Here is a tiny trained network, its code and every weight. The questions are about switching its units off for an input and a class, where a switched-off unit gives its printed mean instead of its output.

import numpy as np


def w(rows, s, z=0):
    codes = np.array(rows[::2]) - 128.0
    scale = np.full(codes.shape[1], s)
    scale[-1] = z or s
    return codes * scale


def norm(h):
    return h / np.sqrt((h * h).mean(-1, keepdims=True) + 1e-5)


def f(y):
    return y / 2 * (1 + np.tanh(0.7978845608 * (y + 0.044715 * y**3)))


def log_softmax(a):
    a = a - a.max(-1, keepdims=True)
    return a - np.log(np.exp(a).sum(-1, keepdims=True))


def net(x, mask):
    res = np.array(x, float).reshape(1, 5) / 4 @ E
    u = 0
    for l in range(3):
        y = f(norm(res) @ A[l][:, :-1].T + A[l][:, -1])
        res = res + np.where(mask[u : u + 4], y, B[l][:, -1]) @ B[l][:, :-1]
        u += 4
    return log_softmax(norm(res)[-1] @ U[:, :-1].T + U[:, -1])


A, B = {}, {}
E = w([
[195,107,48,79,113,146,129,86,10,127,115],'x0',
[138,35,105,175,121,101,177,147,79,104,236],'x1',
[168,110,158,96,123,9,147,86,171,160,178],'x2',
[127,113,125,126,130,132,120,130,132,141,126],'x3',
[123,121,123,133,128,118,119,129,125,122,121],'x4',
],0.011)
A[0] = w([
[138,142,99,36,112,144,114,149,10,134,75,117],'0.n1',
[122,194,139,86,95,122,100,77,138,180,3,255],'0.n2',
[44,140,152,157,146,225,79,173,74,68,186,57],'0.n3',
[166,120,187,7,149,26,153,50,105,175,91,50],'0.n4',
],0.0053,0.0055)
B[0] = w([
[175,136,159,100,188,168,163,24,138,111,117,211],'0.n1',
[81,126,102,101,200,119,124,49,166,138,96,254],'0.n2',
[200,106,104,183,94,57,108,205,169,179,76,159],'0.n3',
[199,217,33,223,12,211,3,137,158,205,80,179],'0.n4',
],0.0079,0.0072)
A[1] = w([
[87,87,165,186,78,145,121,172,165,93,167,7],'1.n1',
[199,87,86,136,64,161,127,101,1,100,171,2],'1.n2',
[121,103,83,195,105,139,85,126,147,143,152,116],'1.n3',
[32,90,121,82,216,215,174,116,96,38,120,122],'1.n4',
],0.008,0.0044)
B[1] = w([
[137,158,2,168,116,191,107,10,84,86,87,165],'1.n1',
[98,102,182,95,95,20,126,245,129,143,122,254],'1.n2',
[109,175,177,93,102,136,201,153,98,69,175,161],'1.n3',
[114,126,198,162,195,185,209,157,80,117,88,214],'1.n4',
],0.0083,0.0066)
A[2] = w([
[21,211,185,147,131,137,116,144,237,174,82,60],'2.n1',
[92,111,145,245,96,133,197,150,166,118,219,46],'2.n2',
[74,90,156,64,129,2,155,9,185,131,212,94],'2.n3',
[39,84,193,166,137,88,98,197,205,121,138,2],'2.n4',
],0.008,0.0037)
B[2] = w([
[158,25,135,120,62,42,194,255,17,99,242,255],'2.n1',
[46,163,128,197,155,230,52,52,189,114,24,204],'2.n2',
[227,219,154,14,124,154,25,126,225,117,235,239],'2.n3',
[176,169,79,120,158,161,171,28,56,184,12,180],'2.n4',
],0.0093,0.0072)
U = w([
[87,43,177,146,146,95,213,244,48,107,118,160],'0',
[172,125,129,59,66,42,99,194,133,145,232,253],'1',
[33,118,62,248,104,192,93,100,151,96,84,117],'2',
[147,185,160,134,128,202,30,52,248,100,174,12],'3',
[100,133,135,102,201,219,167,40,92,128,49,85],'4',
[183,172,32,104,84,116,74,26,144,218,66,38],'5',
],0.018,0.002)

Each question gives the input, the list of numbers given to net, and the class t.
The units are the neurons (one row each of A and B). Each row of codes is followed by its name. A weight is (code - 128) times the scale printed after its matrix; where a second scale follows, it is the last column's (A, B and U).
mask holds one flag per neuron, layer by layer. A switched-off neuron (its flag False) gives its mean, the last column of its row in B, instead of its output. The means were averaged over made-up inputs and are rounded, as every weight is.
A unit's drop is (log p(t) with every unit on - log p(t) with that unit switched off) / (log p(t) with every unit on - log p(t) with every unit switched off).
The circuit of an input: a set's keep is (log p(t) with only the set's units on - log p(t) with every unit switched off) / (log p(t) with every unit on - log p(t) with every unit switched off). Starting from all 12 units, units are removed one at a time, each time the one whose removal leaves the highest keep (on an exact tie, the one counted first), for as long as the keep stays at least 0.8.
circuit, biggest first: the units of the circuit, biggest drop first
top k neurons: the k neurons with the biggest drops, biggest first
top k neurons in layer l: the k neurons of layer l with the biggest drops, biggest first
drop of u: that unit's drop, to one decimal
input [-6,-5,-5,0,-6], class 0: circuit, biggest first	(2.n1)
input [-1,2,-5,-4,-3], class 2: top 3 neurons	(0.n3; 2.n3; 2.n1)
input [0,6,5,-4,-1], class 3: circuit, biggest first	(2.n2; 2.n1)
input [1,-1,5,7,-5], class 5: top 4 neurons	(0.n4; 1.n2; 2.n1; 2.n3)
input [0,-3,-1,3,0], class 0: top 3 neurons	(2.n1; 1.n4; 2.n2)
input [-5,1,5,-3,3], class 3: top 2 neurons	(2.n2; 2.n3)
input [7,0,-3,7,-1], class 4: top 2 neurons	(0.n1; 2.n1)
input [-7,-5,2,-3,-8], class 1: top 2 neurons in layer 2	(2.n1; 2.n3)
input [-7,2,4,1,-1], class 3: top 2 neurons	(2.n3; 2.n2)
input [2,1,-5,3,3], class 0: top 2 neurons	(0.n2; 2.n2)
input [7,1,-1,-2,0], class 0: top 3 neurons in layer 2	(2.n2; 2.n3; 2.n4)
input [1,-7,-2,-7,-4], class 4: top 2 neurons	(1.n2; 0.n2)
input [-2,4,-2,-7,3], class 2: drop of 2.n2	0.0
input [-3,-6,7,5,7], class 1: drop of 2.n1	1.6
input [-8,-1,-2,1,4], class 0: drop of 2.n1	1.7
input [0,-6,6,-4,1], class 1: top neuron	(2.n1)
